Below are the code and all the weights of a small trained network. Each question names an input and a class and asks about switching units off, where a switched-off unit gives its printed mean instead of its output.

import numpy as np


def w(rows, s, z=0):
    codes = np.array(rows[::2]) - 128.0
    scale = np.full(codes.shape[1], s)
    scale[-1] = z or s
    return codes * scale


def f(y):
    return np.maximum(y, 0)


def log_softmax(a):
    a = a - a.max(-1, keepdims=True)
    return a - np.log(np.exp(a).sum(-1, keepdims=True))


def net(x, mask):
    res = np.array(x, float).reshape(1, 7) / 4 @ E
    y = f(res @ A[0][:, :-1].T + A[0][:, -1])
    res = res + np.where(mask, y, B[0][:, -1]) @ B[0][:, :-1]
    return log_softmax(res[-1] @ U[:, :-1].T + U[:, -1])


A, B = {}, {}
E = w([
[146,25,167,158,96,149,72,229],'x0',
[151,55,174,184,115,73,100,65],'x1',
[94,47,170,178,228,115,135,166],'x2',
[127,182,140,124,110,86,199,138],'x3',
[76,148,101,146,155,94,145,176],'x4',
[5,164,221,129,66,128,131,100],'x5',
[64,148,56,94,81,117,27,148],'x6',
],0.011)
A[0] = w([
[12,233,133,88,62,163,140,106,143],'n0',
[59,233,150,117,99,162,105,141,130],'n1',
[64,174,108,116,105,123,153,77,171],'n2',
[111,181,74,94,170,122,171,153,75],'n3',
[147,204,240,191,156,111,156,93,203],'n4',
[133,157,129,84,236,105,122,93,205],'n5',
[163,170,47,37,52,152,165,108,125],'n6',
[160,127,162,105,107,47,152,55,3],'n7',
[121,123,128,94,226,178,145,111,121],'n8',
[87,124,145,179,85,24,192,232,109],'n9',
[83,118,218,106,136,229,182,191,139],'n10',
[112,120,26,129,117,157,55,222,178],'n11',
],0.011,0.0046)
B[0] = w([
[125,24,106,255,166,227,170,191,255],'n0',
[96,86,54,142,65,192,91,161,213],'n1',
[101,176,32,222,105,157,160,139,202],'n2',
[107,178,45,149,163,25,237,161,182],'n3',
[53,50,155,65,110,99,151,106,217],'n4',
[108,56,43,78,58,102,180,170,191],'n5',
[229,238,127,144,94,156,131,133,222],'n6',
[72,63,194,136,126,180,131,86,174],'n7',
[66,107,34,166,161,78,206,177,178],'n8',
[13,132,44,115,114,53,171,210,194],'n9',
[143,60,158,52,166,218,57,98,202],'n10',
[130,57,157,41,74,194,95,107,229],'n11',
],0.0081,0.016)
U = w([
[112,132,218,161,71,101,111,42,50],'0',
[90,208,183,149,178,114,129,118,20],'1',
[111,28,155,69,122,183,99,117,217],'2',
[113,183,144,197,211,82,76,128,6],'3',
[61,119,114,84,115,11,167,150,187],'4',
[105,59,123,231,137,163,143,160,197],'5',
[171,223,143,123,74,150,49,161,2],'6',
[214,254,96,90,115,160,146,129,182],'7',
],0.011,0.0035)

Each question gives the input, the list of numbers given to net, and the class t.
The units are the neurons (one row each of A and B). Each row of codes is followed by its name. A weight is (code - 128) times the scale printed after its matrix; where a second scale follows, it is the last column's (A, B and U).
mask holds one flag per neuron, in row order. A switched-off neuron (its flag False) gives its mean, the last column of its row in B, instead of its output. The means were averaged over made-up inputs and are rounded, as every weight is.
A unit's drop is (log p(t) with every unit on - log p(t) with that unit switched off) / (log p(t) with every unit on - log p(t) with every unit switched off).
The circuit of an input: a set's keep is (log p(t) with only the set's units on - log p(t) with every unit switched off) / (log p(t) with every unit on - log p(t) with every unit switched off). Starting from all 12 units, units are removed one at a time, each time the one whose removal leaves the highest keep (on an exact tie, the one counted first), for as long as the keep stays at least 0.8.
circuit, biggest first: the units of the circuit, biggest drop first
top k neurons: the k neurons with the biggest drops, biggest first
drop of u: that unit's drop, to one decimal
input [5,2,7,7,1,-3,0], class 4: circuit, biggest first -> (n0, n9)
input [-5,-2,-7,0,4,6,7], class 5: circuit, biggest first -> (n0)
input [2,-4,7,1,-2,0,-3], class 2: top 2 neurons -> (n10, n0)
input [-1,8,-1,-8,-2,2,4], class 0: top 2 neurons -> (n0, n10)
input [3,6,2,-5,6,3,-1], class 4: circuit, biggest first -> (n0, n9)
input [-4,-5,-6,6,-8,1,-7], class 5: top 3 neurons -> (n0, n4, n7)
input [-2,-8,5,-3,-8,-8,-3], class 4: top 3 neurons -> (n0, n8, n5)
input [7,6,-8,-1,-6,1,-6], class 0: circuit, biggest first -> (n0, n11, n1)
input [-4,8,2,8,2,8,-6], class 4: top 3 neurons -> (n4, n9, n11)
input [0,-4,-5,-6,-3,2,2], class 5: top 3 neurons -> (n0, n1, n10)
input [-5,2,7,-4,-2,6,-7], class 2: drop of n10 -> 0.3
input [-6,3,7,0,-2,-8,6], class 4: drop of n0 -> 0.3
input [8,-3,1,-8,8,-1,6], class 2: drop of n10 -> 0.0
input [6,-5,-2,-1,3,7,-8], class 2: circuit, biggest first -> (n10)
